Below is a small trained network, with its code and all its weights. Each question gives an input and a class and asks what happens when units are switched off, that is, made to give their printed mean instead of their output.

import numpy as np


def w(rows, s, z=0):
    codes = np.array(rows[::2]) - 128.0
    scale = np.full(codes.shape[1], s)
    scale[-1] = z or s
    return codes * scale


def norm(h):
    return h / np.sqrt((h * h).mean(-1, keepdims=True) + 1e-5)


def f(y):
    return np.maximum(y, 0)


def log_softmax(a):
    a = a - a.max(-1, keepdims=True)
    return a - np.log(np.exp(a).sum(-1, keepdims=True))


def net(x, mask):
    res = np.array(x, float).reshape(1, 2) / 4 @ E
    u = 0
    for l in range(3):
        y = f(norm(res) @ A[l][:, :-1].T + A[l][:, -1])
        res = res + np.where(mask[u : u + 4], y, B[l][:, -1]) @ B[l][:, :-1]
        u += 4
    return log_softmax(norm(res)[-1] @ U[:, :-1].T + U[:, -1])


A, B = {}, {}
E = w([
[187,43,137],'x0',
[186,198,8],'x1',
],0.0012)
A[0] = w([
[55,147,164,119],'0.n0',
[146,189,75,51],'0.n1',
[127,213,7,2],'0.n2',
[137,217,21,11],'0.n3',
],0.0021,0.00076)
B[0] = w([
[135,90,126,224],'0.n0',
[118,184,114,198],'0.n1',
[118,253,38,254],'0.n2',
[102,251,28,250],'0.n3',
],0.0029,0.00096)
A[1] = w([
[80,194,106,91],'1.n0',
[65,144,127,2],'1.n1',
[34,114,227,81],'1.n2',
[147,255,15,11],'1.n3',
],0.0027,0.00071)
B[1] = w([
[162,79,97,180],'1.n0',
[145,112,127,143],'1.n1',
[15,118,237,240],'1.n2',
[88,231,3,253],'1.n3',
],0.0036,0.002)
A[2] = w([
[43,122,253,77],'2.n0',
[67,123,215,92],'2.n1',
[121,143,106,247],'2.n2',
[79,188,120,68],'2.n3',
],0.0036,0.0011)
B[2] = w([
[2,105,165,252],'2.n0',
[40,114,160,215],'2.n1',
[140,145,154,172],'2.n2',
[149,97,103,161],'2.n3',
],0.0056,0.0031)
U = w([
[161,185,196,2],'0',
[151,244,15,199],'1',
[249,33,124,119],'2',
[29,87,204,188],'3',
],0.013,0.006)

Each question gives the input, the list of numbers given to net, and the class t.
The units are the neurons (one row each of A and B). Each row of codes is followed by its name. A weight is (code - 128) times the scale printed after its matrix; where a second scale follows, it is the last column's (A, B and U).
mask holds one flag per neuron, layer by layer. A switched-off neuron (its flag False) gives its mean, the last column of its row in B, instead of its output. The means were averaged over made-up inputs and are rounded, as every weight is.
A unit's drop is (log p(t) with every unit on - log p(t) with that unit switched off) / (log p(t) with every unit on - log p(t) with every unit switched off).
The circuit of an input: a set's keep is (log p(t) with only the set's units on - log p(t) with every unit switched off) / (log p(t) with every unit on - log p(t) with every unit switched off). Starting from all 12 units, units are removed one at a time, each time the one whose removal leaves the highest keep (on an exact tie, the one counted first), for as long as the keep stays at least 0.8.
circuit, biggest first: the units of the circuit, biggest drop first
top k neurons: the k neurons with the biggest drops, biggest first
drop of u: that unit's drop, to one decimal
input [8,0], class 2: circuit, biggest first	2.n0, 2.n1
input [5,0], class 2: circuit, biggest first	1.n2, 2.n0, 1.n3
input [-5,-1], class 1: top 2 neurons	2.n0, 2.n1
input [4,-1], class 2: top 2 neurons	1.n2, 2.n0
input [2,0], class 2: top 2 neurons	1.n2, 2.n0
input [7,2], class 2: top neuron	2.n0
input [7,0], class 2: top 3 neurons	1.n2, 2.n0, 2.n1
input [5,-1], class 2: top 3 neurons	1.n2, 2.n0, 2.n1
input [8,4], class 2: drop of 1.n3	0.2
input [1,0], class 2: drop of 2.n1	0.9
input [3,1], class 2: drop of 2.n1	0.6
